Each row of numbers stands for one element and depends on some of the facts below. Use the named rows to name the rest.

How the elements are related:
banil (π nivum) (α 483) (ρ 87) (ω 209)
beplu (π fizun) (α 455) (ρ 87) (ω 209)
berer (π zetan) (α 376) (ρ 780) (ω 713)
bruplo (π trural) (α 376) (ρ 87) (ω 189)
bukik (α 376) (ρ 87) (ω 209)
divun (α 483) (ρ 87) (ω 209)
draluk (π zeple) (α 376) (ρ 87) (ω 189)
drenem (α 455) (ρ 273) (ω 713)
dridra (α 455) (ρ 87) (ω 18)
fastapen (α 455) (ρ 178) (ω 18)
fiva (π ledrom) (α 376) (ρ 220) (ω 713)
fizun (π voflorin) (α 376) (ρ 220) (ω 209)
flekastek (π taflun) (α 376) (ρ 178) (ω 18)
flirum (π divun) (α 376) (ρ 87) (ω 209)
gobo (π drenem) (α 483) (ρ 178) (ω 18)
gralin (α 376) (ρ 87) (ω 713)
gresol (π milam) (α 455) (ρ 220) (ω 209)
gribram (π vagrupan) (α 455) (ρ 273) (ω 209)
gridreflu (π beplu) (α 376) (ρ 273) (ω 713)
groval (α 376) (ρ 273) (ω 713)
kegrum (π plafler) (α 376) (ρ 220) (ω 189)
kibos (α 376) (ρ 178) (ω 209)
kilora (π mevem) (α 483) (ρ 220) (ω 209)
klaskas (π ligu) (α 376) (ρ 87) (ω 18)
klipli (π gresol) (α 376) (ρ 87) (ω 209)
klostom (π nestir) (α 376) (ρ 87) (ω 209)
kodrem (π zolik) (α 376) (ρ 220) (ω 713)
kofo (π skegre) (α 483) (ρ 87) (ω 713)
laku (α 483) (ρ 178) (ω 18)
lebo (π lodril) (α 376) (ρ 273) (ω 18)
ledrom (α 376) (ρ 220) (ω 209)
ligu (π klostom) (α 483) (ρ 178) (ω 18)
limen (π zuplak) (α 455) (ρ 780) (ω 189)
lodril (π kegrum) (α 455) (ρ 178) (ω 209)
lonaber (α 376) (ρ 178) (ω 209)
loskon (π dridra) (α 376) (ρ 87) (ω 189)
mebisak (α 455) (ρ 87) (ω 713)
mevem (π nabek) (α 376) (ρ 178) (ω 209)
milam (π teflu) (α 455) (ρ 178) (ω 713)
nabek (π sutru) (α 483) (ρ 87) (ω 713)
nestir (α 483) (ρ 220) (ω 713)
nivum (α 483) (ρ 178) (ω 209)
pipu (π kofo) (α 455) (ρ 273) (ω 209)
pize (α 376) (ρ 87) (ω 18)
plafler (α 483) (ρ 220) (ω 713)
pledrin (α 376) (ρ 220) (ω 189)
pleste (π gralin) (α 376) (ρ 87) (ω 18)
pluplo (π pubol) (α 376) (ρ 780) (ω 713)
plusku (π mebisak) (α 376) (ρ 87) (ω 209)
pubol (π sufumim) (α 483) (ρ 178) (ω 18)
rutas (π kibos) (α 455) (ρ 273) (ω 713)
ruzum (π flekastek) (α 483) (ρ 220) (ω 713)
skegre (α 483) (ρ 220) (ω 18)
skiskan (π limen) (α 455) (ρ 178) (ω 209)
skitra (π loskon) (α 376) (ρ 178) (ω 713)
stiral (π banil) (α 376) (ρ 273) (ω 713)
stomiful (π draluk) (α 483) (ρ 87) (ω 18)
sufumim (α 455) (ρ 273) (ω 18)
sutru (π trogrim) (α 455) (ρ 220) (ω 189)
taflun (π lebo) (α 483) (ρ 780) (ω 189)
teflu (π skiskan) (α 376) (ρ 780) (ω 209)
trogrim (α 376) (ρ 273) (ω 713)
trural (π berer) (α 483) (ρ 87) (ω 189)
tududruk (π klipli) (α 376) (ρ 87) (ω 189)
vagrupan (π bukik) (α 483) (ρ 87) (ω 209)
vavi (π pluplo) (α 455) (ρ 178) (ω 713)
voflorin (α 483) (ρ 220) (ω 18)
zana (α 376) (ρ 780) (ω 189)
zatem (α 455) (ρ 87) (ω 209)
zatruk (α 455) (ρ 87) (ω 18)
zeple (π kilora) (α 455) (ρ 220) (ω 209)
zetan (π zatem) (α 376) (ρ 220) (ω 189)
zolik (π fiva) (α 483) (ρ 178) (ω 209)
zuplak (π bruplo) (α 483) (ρ 220) (ω 209)

Some rows with their names:
stiral: [ -6  27  13   5  -4   3   1 -16 -14   0 -14   3 -19 -13 -12  -3  -1  23
  24   8  16 -11  -6  12   0  11  21 -22  -1 -34 -25   9   3]
klipli: [  2  33   7  12  -3  -1  -2 -17 -10   6 -18   3 -19 -10 -17  -1   7  24
  20  12   7 -12   2   7  -1  19  22  -9 -13 -30 -17   3   5]
beplu: [  9  30   6  14   2 -19 -10   8 -16 -10  38 -10  -5  -6   2  -2  -5  29
  24  16  19  -9  13   9 -21  14  28  -1   4 -15 -22  13  25]
gridreflu: [  3  26  14   2  -3  16  -4  14 -16  -3 -27  -1 -18 -14 -11  -3   7  20
  32  -2  20 -14  -6   9   0  17  23 -24  -2 -39 -22  10  -4]
vavi: [  3  19  14  22  14  -4  -8 -17 -17 -12  31 -16 -40 -11 -11  10  -8  21
  24  -3   8  -4 -12 -11 -11   7  36 -26   0 -13 -10   2   6]
pluplo: [-22  39  11   5 -15 -21  -5  -1  -2   1  -6   0 -15 -13   1  -4   4  24
  25  24  12 -15  -5  12  -8  12  10   0  -1 -31 -23  14  27]
zana: [ -9  32  11   6 -10 -11  -4 -14 -13   5 -16   5 -20 -12 -10  -2   0  18
  20  11  14 -15  -9   1   1   4  17 -20  -7 -26 -18   7   9]
gribram: [  6  26  12   8  16   4  -5 -11 -25  -6  28  -9 -24 -12  -4   5 -11  26
  21   4  18  -6   2  -2 -16   4  32 -24   7 -20 -27   9   9]
plafler: [ -5  21   7  18  -5  -9 -12  -6 -18  10  27 -10 -24 -15 -21   1  -3  30
  42  29  21  -6   5  -5  -7  -3  14 -20  -7 -33 -28   8 -30]
ligu: [-10  13   3  21  -8   0 -10  -7 -11   1  26 -12 -27 -13 -12  -2   1  36
  35  19  19  -6   4  -6 -10  -8  16 -18 -13 -36 -19   2 -15]
klostom: [ 11  23   6   6  -8   3  -8   8 -14   6 -24  -6 -10  -5 -11  -9  10  17
  28   2  17 -15  -2  10   2  16  23 -17   1 -32 -14   5  -6]
sufumim: [ -2  32  19  10   6  -8  -3 -12 -27  -5  34 -18 -22 -13   6   3 -12  25
  18  15  18  -3   1   5 -16   1  30 -15  18 -29 -29  10  15]
draluk: [ -2  29   1   4  -2   0  -7 -24  -7  11 -19  -4 -25  -3 -19  -8   6  21
  21   3  22  -6   2  10  -2  20  19  -9 -10 -33 -15   6  15]
kilora: [-27  19  -8  11   5   8 -20 -20 -12  22  31  -3 -45 -16 -28  -2  -7  28
  28  21  31  11   9  -5 -18  13   3  -3 -23 -38 -20  14   9]
mevem: [-13  22  -3   4 -12  -7  -5 -43   3   0  -1  -3 -32   2 -25  -2  -1  28
  25  -5  34  -1  -4   9   3  22  13 -20 -15 -32 -15   3  36]
nabek: [  2  16  -9  12   3  -4 -18 -21  -6  21  15 -15 -34  -7 -21  -7   3  34
  30   9  35   4  13  -3 -16   3  15 -11 -18 -43 -18   7  -5]
loskon: [  2  25   2  19 -24  12  -3 -12 -34  14 -22  19 -18  -3 -17  -6  -8   9
  14  21  15  -6  10   9   4   4  29 -13   0 -38 -12   1   9]
milam: [-17  24  10  27  15  17  -6 -10 -28 -12  38   4 -29 -20  -1  15  -4  25
  13  18  -4   2   7 -12 -20  17  26   5 -13 -14 -18   5  32]
skiskan: [  1  30   9  14  15   6   1  -3 -30 -15  29 -15 -25 -13  -3  14  -1  35
  17   8   5  -6  12 -14 -14  13  28 -14 -16 -19 -14  -5  21]
zolik: [-15  19   3  16 -13  -7 -11   4  -3  -6  38 -14 -14 -14  -5  -4   4  42
  43  33  23  -8   8   5 -17  -4   9  -5  -8 -38 -25   8  -1]
pledrin: [-10  27  14   8  -7  -7   0 -12 -20   5  -8   0 -20 -10 -20  -3  -1  17
  26  15  17 -12  -4   9   5  18  14 -18  -1 -24 -18   6  -4]
trural: [  7   9   5  26  -9 -12  -3 -17 -17  11  -1  -7 -28 -18 -15   9 -13  44
  21  21   8  -3  11  -6 -21  -6  11 -11 -17 -34 -12  -8 -13]
taflun: [  2  41   3  20  -5  -5 -15 -15 -11   4  21   0 -25 -18 -19  13  12  28
  47  27  14 -12   6 -24  -8  -6  25 -10 -22 -44 -42  13 -18]
pipu: [  5  27  12   7  16   2  -6 -12 -26  -8  30 -10 -23 -11  -4   7 -10  25
  20   5  17  -5   3  -3 -15   4  31 -24   8 -19 -29   7  10]
groval: [ -6  26  14   5  -5   3   1 -17 -13   1 -16   6 -18 -12 -11  -3  -2  22
  23  10  16 -12  -7  13   0   8  19 -25   2 -30 -23   8   2]

Which element is each row?
Some rows may be elements named above.
[ -9  24  11  12 -17  -3   4  -8 -37   3 -14   7 -13  -9 -15 -10 -10  16
  14  21  17  -8  12   5  10  11  15 -26  -5 -26 -17   0   4] -> zetan
[ -4  21  -1  21  -3 -17  -8 -25 -12  15  20 -21 -19 -13  -6  -8   3  37
  28  27  18   1  17   3 -17  -3  13   1 -10 -42 -29   9  -5] -> stomiful
[-13  26   9  15 -15  12  -5 -22  -9  -2  -8   4 -33 -13 -19  -7  -1  17
  13  11   8  -9 -11  -2   7  10  21 -16  -3 -22 -17  -5   3] -> skitra
[  6  34  12   9  19  -3  -3  -2 -36  -4  34 -12 -25 -13 -13  13  -8  27
  21  12  12  -6  13 -13 -12  19  24 -14  -7 -14 -21   1  10] -> gresol
[ -1  27   6   4  14  -5 -12 -12 -28   1  39 -16 -29  -5 -13   2 -11  19
  24   4  31   0   6  -6 -10  15  22 -20   3 -14 -18   9  16] -> sutru
[  1  30   1   1  19  -1 -12 -17 -27   5  39 -20 -33  -3 -18   5  -8  22
  24  -2  37   4  11  -8 -12  22  21 -20  -7 -20 -18   8  25] -> zeple
[  2  36   9  12 -12  13  -6  -9  -9  -9  -5   1 -13  -6 -19  10  18  18
  43   9  10 -15  -6   0  10  17  27 -13 -10 -36 -25   5   2] -> flekastek
[  7  45  11  20   7   7 -12 -17 -19 -17  49 -11 -22  -6 -12  17   8  20
  34  15   8 -11   1 -13  -4   7  41 -10  -1 -25 -30   7   8] -> lodril
[  7  44  10  19   6   7 -12 -15 -18 -16  51 -11 -23  -6 -13  17   8  17
  36  16   7 -11  -1 -14  -5   9  41 -11   0 -24 -31   8   8] -> lodril
[ -4  22   5  17  -4  -7 -11  -8 -19  10  27 -10 -26 -16 -23   3   0  32
  40  26  21  -6   7  -9  -8   2  12 -18 -15 -34 -27   8 -25] -> ruzum
[  6   8   2  25  -8 -13  -3 -17 -16  11   1  -9 -27 -18 -15  10 -14  44
  21  23   7  -3  12  -6 -22  -6  13  -8 -15 -34 -13  -8 -12] -> trural
[ -5  15   7  17   5  -3  -1   5 -26   7  10  -8 -26 -24 -18   5  -5  45
  31  24  14  -5  17  -9 -14   6   6 -17 -28 -30 -20  -3 -19] -> zuplak
[  2  18  14  23  14  -5  -8 -17 -17 -12  32 -15 -38 -11 -12  10  -9  22
  22  -3   9  -3 -11 -10  -9   8  34 -23   0 -12 -11   3   4] -> vavi
[-22  36   7   7   5   0   1 -15 -16   3 -20  24 -28 -19 -16  14   1  27
  19  21  -5 -17  -1  -3 -10  14  12  -6 -23 -25 -12   4  25] -> teflu
[  0  32   3   2  19   0 -12 -16 -26   5  39 -20 -33  -4 -17   7  -8  20
  23  -1  37   3  10  -7 -10  23  22 -18  -7 -18 -18   8  23] -> zeple
[  1  41   2  19  -5  -5 -16 -14 -10   4  23  -1 -25 -17 -18  14  10  29
  46  26  13 -12   7 -22  -8  -6  24 -13 -22 -46 -40  13 -17] -> taflun
[  3  18  10  15  -4 -14   6 -23 -11   3 -30   7 -20 -14 -16   6  -6  33
  14  10  -2 -11   2   9  -9  19  16 -11 -15 -18  -7  -6  12] -> bruplo
[ -1  33  10  13  -9   2  -6 -29 -20   0   0  14 -10  -9 -30   7   5  16
  38  12  16 -16  -4  -3  14  20  26 -21  -8 -13 -34   4 -14] -> kegrum
[ -7  23  10   8  -4 -10   4 -16 -21   6 -32   9 -21 -17 -10   0  -2  24
  15   7   9 -14  -4  -6   2   5  15 -30 -11 -18 -15  -5   9] -> berer

The same elements again, as new rows of numbers:
Named rows:
klipli: [  8   5  -8   3  -3  -9   2  -6  -1  -3  -1  -4 -15]
skiskan: [ -6 -19   2   1   8  14 -21   7   1  -6  -5   0 -13]
banil: [-8  0  6  0  9  8 19 -4  6  4  6  4 15]
stiral: [ 10   1  -7  10  -6  -6   2  -5   1   0   2  -9 -11]
skitra: [ 11   7 -19  15  -5   1   2 -20   1  -2  -2  -6  -5]
lebo: [ 13   7  -2   9  -8  -7   2 -10  -9   1   5  -7 -10]
lodril: [ -3 -15   3   6   3  15 -20   1  -4  -3  -2  -1 -10]
sufumim: [ -2 -20  18   1   4   9 -20  15  -9  -4   4  -3   0]
mebisak: [  1 -15  15   7   2  12 -19   5 -12  -1   3  -3  -4]
fiva: [  6  12  -9  -1 -12 -11   1   7   2   1  -5  -1  16]
zolik: [-12   3  -1  -6  12   8  17 -11   8   2   2   9   7]
kodrem: [  6   8 -12   1 -11 -12   2   6   7   2  -8  -3   9]
kilora: [-12   2   2  -6   7   1  17   8  11   5  -1   7  41]
zeple: [ -7 -18   7   1   2   6 -20  26   4  -2  -8  -2  18]
draluk: [ 7  5 -9  3  0 -9  4 -3  0 -5  0 -5 -9]
dridra: [  5 -15  14  14   0  17 -18   1 -15   0   5  -5   7]
zetan: [  6  13  -8  -4 -11 -10   1   9   3  -1  -3  -2  23]
flirum: [  8   6  -5   3 -16  -2  -1  -2   6   1   2  -3 -28]
pipu: [ -2 -27   8  11  13   4 -20   8  -6  -1  -4  -8 -19]
klostom: [  6  10  -4  -7  -4 -16  -2  -6  -6  -2  -2   2 -35]
ligu: [-14   6   1 -15  12   0  15 -11   5   3  -1  13 -14]
nestir: [-13  11  10 -19   1  -5  15   6   2   8   0  13  20]
pize: [  9   8  -6   2  -4  -9   2  -6  -4  -3   2  -4 -13]
pluplo: [ 6  8 -9 -4 -5 -8  0  2  4 -5 -1 -3  5]
gralin: [10 12 -4  2 -5 -6  3 -6 -8 -4  3 -3  0]

Name these rows:
Some rows may be elements named above.
[-7  3  4 -2  5  7 16 -7  4  8  6  4 26] -> taflun
[-10  -1   6  -3  15   3  18  -4   5   2   4   5  13] -> nabek
[ -4 -21   8   1   3  10 -22  15  -2  -2  -2  -2   2] -> limen
[  6   9  -5  -6  -2 -16   0  -6  -6  -1  -2   1 -37] -> klostom
[-12   2   3  -9   6   1  19   9  11   6  -1   7  42] -> kilora
[ -4 -20   8   2   2  10 -22  15  -2  -3  -3  -2   0] -> limen
[-9  2  7 -4 12  4 20 -6  4  4  4  5 11] -> trural
[-9  1  1  2  2  3 18  0 10 12 -2  4 27] -> ruzum
[ -3 -17  14   2  -7  15 -22  16  -1  -1   2  -1 -21] -> beplu
[  6  11 -14  -2  -3  -4   1 -10   2  -7  -1   0 -12] -> lonaber
[  7  12 -12  -1   3  -5   3 -11  -4  -9  -1  -1   5] -> kibos
[  1 -16  16   7   2  12 -20   5 -14  -1   3  -3  -4] -> mebisak
[  5   8 -15  -2   2  -6   1  -7   5  -9  -4  -1  -8] -> mevem
[ 10  13 -10   2 -15  -8   1   2  -1   2  -2  -3  21] -> kegrum
[-12   2   2  -7   8   1  18   9  11   5  -2   7  42] -> kilora
[ -1 -16  20  -4   3   2 -22   6 -18   1   3   0 -26] -> drenem
[ 13   7  -2   8  -9  -6   2 -10  -9   2   5  -7  -7] -> lebo
[ 16   9  -7  14  -9  -1   4 -15  -8   0   4  -8   1] -> loskon
[ -8 -24  -1   4  11  12 -22  10   7  -7  -6  -1 -19] -> vavi
[ 10   4  -3   3 -15  -6  -1   1   4   2   4  -6 -24] -> gridreflu
[-7 10  9 -6 -3  5 18  1  1  8  4  7 48] -> plafler

